Here is a tiny trained network, its code and every weight. The questions are about switching its units off for an input and a class, where a switched-off unit gives its printed mean instead of its output.

import numpy as np


def w(rows, s, z=0):
    codes = np.array(rows[::2]) - 128.0
    scale = np.full(codes.shape[1], s)
    scale[-1] = z or s
    return codes * scale


def norm(h):
    return h / np.sqrt((h * h).mean(-1, keepdims=True) + 1e-5)


def f(y):
    return np.maximum(y, 0)


def log_softmax(a):
    a = a - a.max(-1, keepdims=True)
    return a - np.log(np.exp(a).sum(-1, keepdims=True))


def net(x, mask):
    res = np.array(x, float).reshape(1, 5) / 4 @ E
    u = 0
    for l in range(2):
        y = f(norm(res) @ A[l][:, :-1].T + A[l][:, -1])
        res = res + np.where(mask[u : u + 3], y, B[l][:, -1]) @ B[l][:, :-1]
        u += 3
    return log_softmax(norm(res)[-1] @ U[:, :-1].T + U[:, -1])


A, B = {}, {}
E = w([
[90,205,137,31,104],'x0',
[3,225,88,183,67],'x1',
[82,87,41,48,151],'x2',
[81,72,232,118,47],'x3',
[117,85,52,95,119],'x4',
],0.0035)
A[0] = w([
[104,73,109,212,99,107],'L0N0',
[98,160,101,143,66,33],'L0N1',
[148,2,144,81,119,2],'L0N2',
],0.0085,0.0034)
B[0] = w([
[92,255,109,183,93,242],'L0N0',
[152,53,98,71,164,192],'L0N1',
[191,96,137,219,19,254],'L0N2',
],0.0067,0.003)
A[1] = w([
[86,145,143,58,106,15],'L1N0',
[191,136,194,90,254,191],'L1N1',
[65,217,180,192,225,3],'L1N2',
],0.0053,0.0021)
B[1] = w([
[38,97,124,176,103,182],'L1N0',
[198,252,154,109,251,250],'L1N1',
[196,70,145,254,37,244],'L1N2',
],0.0057,0.0018)
U = w([
[66,51,200,100,223,1],'0',
[182,223,201,252,22,248],'1',
[3,84,218,28,58,156],'2',
[241,19,205,53,12,126],'3',
[237,235,163,36,239,251],'4',
[170,21,25,197,233,15],'5',
[16,254,9,87,51,182],'6',
],0.0071,0.0057)

Each question gives the input, the list of numbers given to net, and the class t.
The units are the neurons (one row each of A and B). Each row of codes is followed by its name. A weight is (code - 128) times the scale printed after its matrix; where a second scale follows, it is the last column's (A, B and U).
mask holds one flag per neuron, layer by layer. A switched-off neuron (its flag False) gives its mean, the last column of its row in B, instead of its output. The means were averaged over made-up inputs and are rounded, as every weight is.
A unit's drop is (log p(t) with every unit on - log p(t) with that unit switched off) / (log p(t) with every unit on - log p(t) with every unit switched off).
The circuit of an input: a set's keep is (log p(t) with only the set's units on - log p(t) with every unit switched off) / (log p(t) with every unit on - log p(t) with every unit switched off). Starting from all 6 units, units are removed one at a time, each time the one whose removal leaves the highest keep (on an exact tie, the one counted first), for as long as the keep stays at least 0.8.
circuit, biggest first: the units of the circuit, biggest drop first
k most important neurons: the k neurons with the biggest drops, biggest first
top k neurons in layer l: the k neurons of layer l with the biggest drops, biggest first
drop of u: that unit's drop, to one decimal
input [-8,3,7,6,8], class 1: 3 most important neurons : L0N2, L0N0, L0N1
input [1,-5,3,6,3], class 1: circuit, biggest first : L0N2
input [3,6,-6,3,5], class 6: 2 most important neurons : L0N1, L0N2
input [4,-3,-6,1,1], class 4: circuit, biggest first : L0N2, L1N1
input [6,5,4,3,6], class 2: circuit, biggest first : L0N0, L0N1, L1N1
input [-8,6,-4,6,6], class 6: 2 most important neurons : L0N0, L0N2
input [2,-1,-1,-1,-1], class 4: 3 most important neurons : L0N0, L0N2, L1N1
input [-7,-7,-6,-5,-3], class 4: circuit, biggest first : L1N1, L0N2
input [0,-1,4,0,4], class 3: circuit, biggest first : L0N0, L0N2
input [-2,-2,-7,0,-2], class 4: 2 most important neurons : L0N2, L1N1
input [3,5,2,5,-6], class 2: 3 most important neurons : L0N0, L0N1, L0N2
input [6,8,0,3,-8], class 2: top 2 neurons in layer 1 : L1N1, L1N0
input [5,-5,-1,3,-6], class 4: drop of L0N2 : 0.1
input [4,-3,-1,2,-6], class 4: drop of L0N2 : 0.2
input [-7,-7,5,-1,6], class 1: drop of L0N2 : 1.2
input [-5,-2,6,-1,-4], class 1: top neuron in layer 0 : L0N2
